Below is a small trained network, with its code and all its weights. Each question gives an input and a class and asks what happens when units are switched off, that is, made to give their printed mean instead of their output.

import numpy as np


def w(rows, s, z=0):
    codes = np.array(rows[::2]) - 128.0
    scale = np.full(codes.shape[1], s)
    scale[-1] = z or s
    return codes * scale


def f(y):
    return y / 2 * (1 + np.tanh(0.7978845608 * (y + 0.044715 * y**3)))


def log_softmax(a):
    a = a - a.max(-1, keepdims=True)
    return a - np.log(np.exp(a).sum(-1, keepdims=True))


def net(x, mask):
    res = np.array(x, float).reshape(1, 6) / 4 @ E
    y = f(res @ A[0][:, :-1].T + A[0][:, -1])
    res = res + np.where(mask, y, B[0][:, -1]) @ B[0][:, :-1]
    return log_softmax(res[-1] @ U[:, :-1].T + U[:, -1])


A, B = {}, {}
E = w([
[103,62,68,24,74],'x0',
[128,127,129,128,128],'x1',
[127,144,119,127,128],'x2',
[135,144,115,122,146],'x3',
[122,190,229,9,131],'x4',
[31,109,124,129,192],'x5',
],0.014)
A[0] = w([
[137,131,88,142,137,3],'n1',
[151,110,104,198,138,156],'n2',
[118,159,109,131,125,84],'n3',
[3,117,111,149,189,2],'n4',
[140,161,205,123,164,94],'n5',
[139,63,26,60,96,158],'n6',
[127,90,40,212,114,50],'n7',
[235,139,103,148,68,44],'n8',
[163,144,156,217,164,147],'n9',
],0.014,0.0028)
B[0] = w([
[131,154,157,121,115,142],'n1',
[94,135,133,80,117,192],'n2',
[127,120,150,173,138,126],'n3',
[246,59,142,163,143,205],'n4',
[88,150,156,126,93,180],'n5',
[58,148,81,184,69,249],'n6',
[131,183,210,37,152,232],'n7',
[222,63,147,163,174,195],'n8',
[28,117,58,179,90,204],'n9',
],0.013,0.019)
U = w([
[16,150,81,233,92,117],'0',
[91,186,204,27,127,252],'1',
[251,75,135,234,136,14],'2',
],0.015,0.0033)

Each question gives the input, the list of numbers given to net, and the class t.
The units are the neurons (one row each of A and B). Each row of codes is followed by its name. A weight is (code - 128) times the scale printed after its matrix; where a second scale follows, it is the last column's (A, B and U).
mask holds one flag per neuron, in row order. A switched-off neuron (its flag False) gives its mean, the last column of its row in B, instead of its output. The means were averaged over made-up inputs and are rounded, as every weight is.
A unit's drop is (log p(t) with every unit on - log p(t) with that unit switched off) / (log p(t) with every unit on - log p(t) with every unit switched off).
The circuit of an input: a set's keep is (log p(t) with only the set's units on - log p(t) with every unit switched off) / (log p(t) with every unit on - log p(t) with every unit switched off). Starting from all 9 units, units are removed one at a time, each time the one whose removal leaves the highest keep (on an exact tie, the one counted first), for as long as the keep stays at least 0.8.
circuit, biggest first: the units of the circuit, biggest drop first
k most important neurons: the k neurons with the biggest drops, biggest first
drop when u is switched off: that unit's drop, to one decimal
input [0,3,6,-1,-5,6], class 2: 2 most important neurons	n4, n5
input [-7,2,5,2,2,8], class 2: 2 most important neurons	n4, n6
input [4,-7,7,7,-7,-6], class 1: 3 most important neurons	n7, n4, n2
input [-3,3,7,-7,3,-7], class 2: circuit, biggest first	n8
input [-6,5,-5,-6,-7,0], class 1: 2 most important neurons	n7, n6
input [4,0,3,-4,-5,0], class 1: 2 most important neurons	n7, n9
input [2,8,-7,-6,-2,4], class 2: 2 most important neurons	n4, n9
input [5,7,-7,-4,-6,0], class 1: 2 most important neurons	n7, n9
input [-7,4,7,5,-2,8], class 2: 2 most important neurons	n4, n6
input [7,1,-1,5,-1,-7], class 0: 2 most important neurons	n6, n4
input [8,-1,-5,-2,3,7], class 0: 2 most important neurons	n6, n8
input [8,2,4,1,6,-2], class 0: 2 most important neurons	n6, n7
input [-8,-8,8,8,7,3], class 0: 2 most important neurons	n7, n9
input [-5,6,-5,-4,-7,-5], class 1: most important neuron	n7
input [6,-7,-4,1,3,3], class 0: drop when n7 is switched off	0.1
input [-3,-4,3,7,-8,-5], class 1: drop when n9 is switched off	0.0
input [3,7,1,-8,2,-7], class 2: drop when n8 is switched off	0.1
